Below are the code and all the weights of a small trained network. Each question names an input and a class and asks about switching units off, where a switched-off unit gives its printed mean instead of its output.

import numpy as np


def w(rows, s, z=0):
    codes = np.array(rows[::2]) - 128.0
    scale = np.full(codes.shape[1], s)
    scale[-1] = z or s
    return codes * scale


def f(y):
    return np.maximum(y, 0)


def log_softmax(a):
    a = a - a.max(-1, keepdims=True)
    return a - np.log(np.exp(a).sum(-1, keepdims=True))


def net(x, mask):
    res = np.array(x, float).reshape(1, 3) / 4 @ E
    y = f(res @ A[0][:, :-1].T + A[0][:, -1])
    res = res + np.where(mask, y, B[0][:, -1]) @ B[0][:, :-1]
    return log_softmax(res[-1] @ U[:, :-1].T + U[:, -1])


A, B = {}, {}
E = w([
[95,87,212,219,170,192,154,146,169,210,79,182],'x0',
[2,70,147,116,39,126,123,30,200,101,166,136],'x1',
[136,66,118,66,185,185,190,222,223,111,190,54],'x2',
],0.0081)
A[0] = w([
[75,83,143,111,81,128,117,74,171,117,155,129,251],'n1',
[209,176,114,137,190,98,106,191,74,146,90,138,214],'n2',
[187,189,131,150,170,121,124,187,68,158,103,95,52],'n3',
[143,162,59,44,77,85,85,92,95,40,186,93,2],'n4',
[124,153,148,136,136,86,64,87,68,145,79,203,22],'n5',
[107,99,195,199,159,205,180,143,201,179,89,178,22],'n6',
[92,98,213,229,136,176,118,130,129,192,52,210,23],'n7',
[167,197,41,76,72,53,118,92,62,66,156,103,203],'n8',
[140,121,132,168,177,155,149,132,131,201,94,166,205],'n9',
[129,101,152,184,118,176,139,129,113,172,114,136,249],'n10',
[215,180,121,173,159,109,112,162,52,147,77,138,125],'n11',
[122,188,158,167,100,103,70,75,83,155,92,166,172],'n12',
[193,168,126,123,200,153,150,175,85,150,76,134,33],'n13',
[112,191,135,185,78,96,59,57,61,160,62,166,69],'n14',
[111,62,129,71,185,212,226,217,224,102,207,38,42],'n15',
[114,89,184,145,161,147,158,154,145,191,108,171,68],'n16',
[138,179,116,215,85,109,69,59,61,112,58,177,78],'n17',
[212,183,141,154,150,144,128,170,48,140,105,127,47],'n18',
[150,143,101,87,140,94,133,145,111,77,182,93,100],'n19',
[136,194,51,80,77,73,92,146,108,71,148,77,17],'n20',
[2,82,159,157,16,93,90,30,156,117,160,167,40],'n21',
[122,196,119,179,58,68,54,56,36,160,62,186,102],'n22',
[71,71,143,104,35,144,126,27,220,109,168,143,18],'n23',
],0.0079,0.0083)
B[0] = w([
[117,218,45,45,217,99,68,133,157,188,43,49,227],'n1',
[89,194,65,109,163,83,139,80,138,166,82,49,232],'n2',
[71,153,102,179,103,44,221,71,127,130,126,72,174],'n3',
[97,59,250,111,112,152,211,76,51,30,119,224,182],'n4',
[184,37,151,196,38,149,211,119,169,130,229,108,164],'n5',
[109,46,229,113,102,145,228,42,57,31,146,215,181],'n6',
[87,66,253,69,164,169,154,93,7,40,118,202,183],'n7',
[116,146,163,63,193,195,90,130,80,101,59,182,246],'n8',
[113,122,131,59,196,160,101,160,106,111,79,141,197],'n9',
[122,174,113,60,210,177,71,147,102,130,38,128,206],'n10',
[78,180,95,146,140,71,181,70,120,136,95,69,202],'n11',
[172,98,95,135,117,172,104,186,176,143,156,126,207],'n12',
[81,144,133,216,78,35,248,52,129,129,158,68,170],'n13',
[197,43,95,174,74,180,148,182,183,130,191,96,199],'n14',
[253,34,87,217,49,199,165,188,199,201,236,97,225],'n15',
[130,82,168,116,109,150,152,80,85,108,107,172,163],'n16',
[166,57,112,158,91,178,124,155,182,160,193,109,199],'n17',
[70,147,125,185,96,46,227,41,116,127,116,76,174],'n18',
[126,78,160,108,106,160,101,108,103,112,126,154,168],'n19',
[117,41,232,125,117,177,175,90,44,41,126,186,171],'n20',
[85,208,86,173,121,19,215,22,135,141,88,42,212],'n21',
[185,75,102,136,97,197,124,180,170,133,193,134,225],'n22',
[89,176,149,213,54,6,254,18,129,121,123,49,189],'n23',
],0.0092,0.014)
U = w([
[77,185,84,179,102,27,181,63,143,160,115,57,47],'0',
[211,42,94,179,71,206,136,194,201,176,241,118,54],'1',
[95,76,222,87,137,184,139,103,28,60,105,210,18],'2',
[114,207,40,44,212,169,44,199,160,196,43,82,243],'3',
[18,238,134,228,36,92,21,235,133,152,178,239,5],'4',
[9,229,138,242,16,78,24,253,123,136,160,226,5],'5',
],0.013,0.011)

Each question gives the input, the list of numbers given to net, and the class t.
The units are the neurons (one row each of A and B). Each row of codes is followed by its name. A weight is (code - 128) times the scale printed after its matrix; where a second scale follows, it is the last column's (A, B and U).
mask holds one flag per neuron, in row order. A switched-off neuron (its flag False) gives its mean, the last column of its row in B, instead of its output. The means were averaged over made-up inputs and are rounded, as every weight is.
A unit's drop is (log p(t) with every unit on - log p(t) with that unit switched off) / (log p(t) with every unit on - log p(t) with every unit switched off).
The circuit of an input: a set's keep is (log p(t) with only the set's units on - log p(t) with every unit switched off) / (log p(t) with every unit on - log p(t) with every unit switched off). Starting from the 12 units with the biggest drops (on a tie, the unit counted first), units are removed one at a time, each time the one whose removal leaves the highest keep (on an exact tie, the one counted first), for as long as the keep stays at least 0.8.
units of the circuit, in order: the units of the circuit, biggest drop first
unit that matters most: the unit with the biggest drop
k most important neurons: the k neurons with the biggest drops, biggest first
drop when u is switched off: that unit's drop, to one decimal
input [4,-3,-2], class 2: unit that matters most => n1
input [4,-1,3], class 2: 2 most important neurons => n6; n1
input [-4,5,-6], class 1: 3 most important neurons => n22; n14; n17
input [-4,-8,8], class 0: 2 most important neurons => n2; n13
input [-8,3,8], class 1: 2 most important neurons => n15; n7
input [-6,-5,2], class 2: 4 most important neurons => n8; n20; n21; n4
input [-8,7,7], class 2: 2 most important neurons => n4; n20
input [-2,-1,4], class 1: 2 most important neurons => n15; n1
input [8,-3,-8], class 1: 2 most important neurons => n14; n17
input [-7,6,-7], class 1: 4 most important neurons => n22; n14; n17; n12
input [-8,6,-1], class 2: 2 most important neurons => n4; n8
input [-1,-4,-5], class 1: 2 most important neurons => n22; n21
input [8,-2,6], class 2: drop when n6 is switched off => 0.8
input [-4,1,5], class 1: units of the circuit, in order => n15
input [-8,7,2], class 2: drop when n4 is switched off => 1.8
input [6,-6,6], class 0: drop when n14 is switched off => 0.4
input [5,-3,-5], class 1: drop when n14 is switched off => 0.7
